Below are the code and all the weights of a small trained network. Each question names an input and a class and asks about switching units off, where a switched-off unit gives its printed mean instead of its output.

import numpy as np


def w(rows, s, z=0):
    codes = np.array(rows[::2]) - 128.0
    scale = np.full(codes.shape[1], s)
    scale[-1] = z or s
    return codes * scale


def f(y):
    return np.maximum(y, 0)


def log_softmax(a):
    a = a - a.max(-1, keepdims=True)
    return a - np.log(np.exp(a).sum(-1, keepdims=True))


def net(x, mask):
    res = np.array(x, float).reshape(1, 8) / 4 @ E
    y = f(res @ A[0][:, :-1].T + A[0][:, -1])
    res = res + np.where(mask, y, B[0][:, -1]) @ B[0][:, :-1]
    return log_softmax(res[-1] @ U[:, :-1].T + U[:, -1])


A, B = {}, {}
E = w([
[127,131,125],'x0',
[255,161,132],'x1',
[127,127,128],'x2',
[102,241,47],'x3',
[126,129,130],'x4',
[140,40,9],'x5',
[127,123,127],'x6',
[129,127,128],'x7',
],0.0072)
A[0] = w([
[144,24,169,85],'n1',
[124,82,212,110],'n2',
[140,94,185,122],'n3',
[81,108,126,108],'n4',
[46,157,104,110],'n5',
[119,179,234,56],'n6',
[160,136,135,248],'n7',
[146,42,2,71],'n8',
[21,120,110,105],'n9',
[186,142,134,96],'n10',
[98,191,209,77],'n11',
[209,202,93,147],'n12',
[157,92,19,67],'n13',
[140,76,195,109],'n14',
[92,234,67,82],'n15',
[228,172,174,184],'n16',
[203,171,101,106],'n17',
[143,21,178,94],'n18',
[121,88,94,170],'n19',
[149,134,123,197],'n20',
[218,165,133,101],'n21',
[131,74,63,139],'n22',
[112,202,64,93],'n23',
[124,154,190,79],'n24',
[182,138,129,98],'n25',
[158,94,82,118],'n26',
[16,126,129,92],'n27',
[143,92,179,111],'n28',
[112,178,195,75],'n29',
[138,72,34,62],'n30',
[138,78,63,58],'n31',
[95,223,153,83],'n32',
[211,170,117,95],'n33',
[177,79,181,146],'n34',
[145,49,184,85],'n35',
[14,118,153,114],'n36',
],0.0095,0.012)
B[0] = w([
[156,172,51,157],'n1',
[131,162,75,154],'n2',
[125,139,82,148],'n3',
[164,94,142,144],'n4',
[140,75,106,164],'n5',
[254,233,222,146],'n6',
[6,120,128,252],'n7',
[170,195,190,181],'n8',
[156,75,137,171],'n9',
[169,78,141,137],'n10',
[197,161,141,153],'n11',
[100,74,124,188],'n12',
[179,149,145,160],'n13',
[138,167,48,150],'n14',
[174,149,50,172],'n15',
[98,80,131,196],'n16',
[131,87,113,156],'n17',
[153,182,72,162],'n18',
[94,153,169,188],'n19',
[24,111,132,201],'n20',
[147,48,143,153],'n21',
[120,178,216,182],'n22',
[145,123,48,163],'n23',
[164,172,144,136],'n24',
[152,89,138,137],'n25',
[126,156,174,155],'n26',
[161,52,123,166],'n27',
[133,139,86,143],'n28',
[191,188,145,143],'n29',
[233,231,197,155],'n30',
[199,224,194,140],'n31',
[151,164,101,157],'n32',
[156,42,116,151],'n33',
[77,119,62,165],'n34',
[146,159,79,149],'n35',
[165,15,147,179],'n36',
],0.007,0.011)
U = w([
[224,199,185,120],'0',
[88,132,122,206],'1',
[89,129,118,174],'2',
[87,134,112,163],'3',
[90,128,127,154],'4',
[170,154,3,12],'5',
[89,132,132,125],'6',
[178,32,133,2],'7',
],0.013,0.0076)

Each question gives the input, the list of numbers given to net, and the class t.
The units are the neurons (one row each of A and B). Each row of codes is followed by its name. A weight is (code - 128) times the scale printed after its matrix; where a second scale follows, it is the last column's (A, B and U).
mask holds one flag per neuron, in row order. A switched-off neuron (its flag False) gives its mean, the last column of its row in B, instead of its output. The means were averaged over made-up inputs and are rounded, as every weight is.
A unit's drop is (log p(t) with every unit on - log p(t) with that unit switched off) / (log p(t) with every unit on - log p(t) with every unit switched off).
The circuit of an input: a set's keep is (log p(t) with only the set's units on - log p(t) with every unit switched off) / (log p(t) with every unit on - log p(t) with every unit switched off). Starting from the 12 units with the biggest drops (on a tie, the unit counted first), units are removed one at a time, each time the one whose removal leaves the highest keep (on an exact tie, the one counted first), for as long as the keep stays at least 0.8.
circuit, biggest first: the units of the circuit, biggest drop first
most important unit: the unit with the biggest drop
k most important neurons: the k neurons with the biggest drops, biggest first
drop when u is switched off: that unit's drop, to one decimal
input [1,-8,6,1,-2,3,6,-3], class 7: most important unit -> n36
input [-2,-4,-1,-3,5,-7,4,4], class 0: 2 most important neurons -> [n6; n11]
input [3,-7,7,-8,1,6,0,2], class 5: circuit, biggest first -> [n1; n18]
input [-3,-4,6,6,0,-6,-1,-6], class 0: circuit, biggest first -> [n6; n11]
input [5,7,-6,7,7,-4,8,-4], class 2: circuit, biggest first -> [n16; n12]
input [-1,8,1,5,-1,7,7,-3], class 7: 4 most important neurons -> [n12; n33; n21; n17]
input [-4,6,-4,-6,-3,-6,-7,-5], class 2: circuit, biggest first -> [n34; n7]
input [-4,8,4,4,4,4,-3,4], class 7: circuit, biggest first -> [n33; n21; n12]
input [6,-7,2,8,-3,1,6,-2], class 5: circuit, biggest first -> [n15; n23]
input [-5,-7,6,3,2,-6,-4,-5], class 7: 2 most important neurons -> [n36; n27]
input [3,7,-3,6,-3,4,6,-3], class 7: 2 most important neurons -> [n33; n21]
input [-3,6,-5,-7,3,-5,8,6], class 2: 2 most important neurons -> [n16; n7]
input [-2,-6,-4,-3,-2,-2,-1,5], class 7: 2 most important neurons -> [n36; n27]
input [-6,-5,5,-3,-2,-8,5,-1], class 0: circuit, biggest first -> [n6]
input [2,-4,-3,-7,3,7,0,-7], class 0: 2 most important neurons -> [n8; n30]
input [-5,6,3,-4,-3,6,-4,-7], class 6: drop when n9 is switched off -> 0.0
input [-5,-8,4,3,-3,3,-4,5], class 7: drop when n27 is switched off -> 0.2
input [5,-3,2,-3,5,-7,0,-7], class 0: drop when n29 is switched off -> 0.2
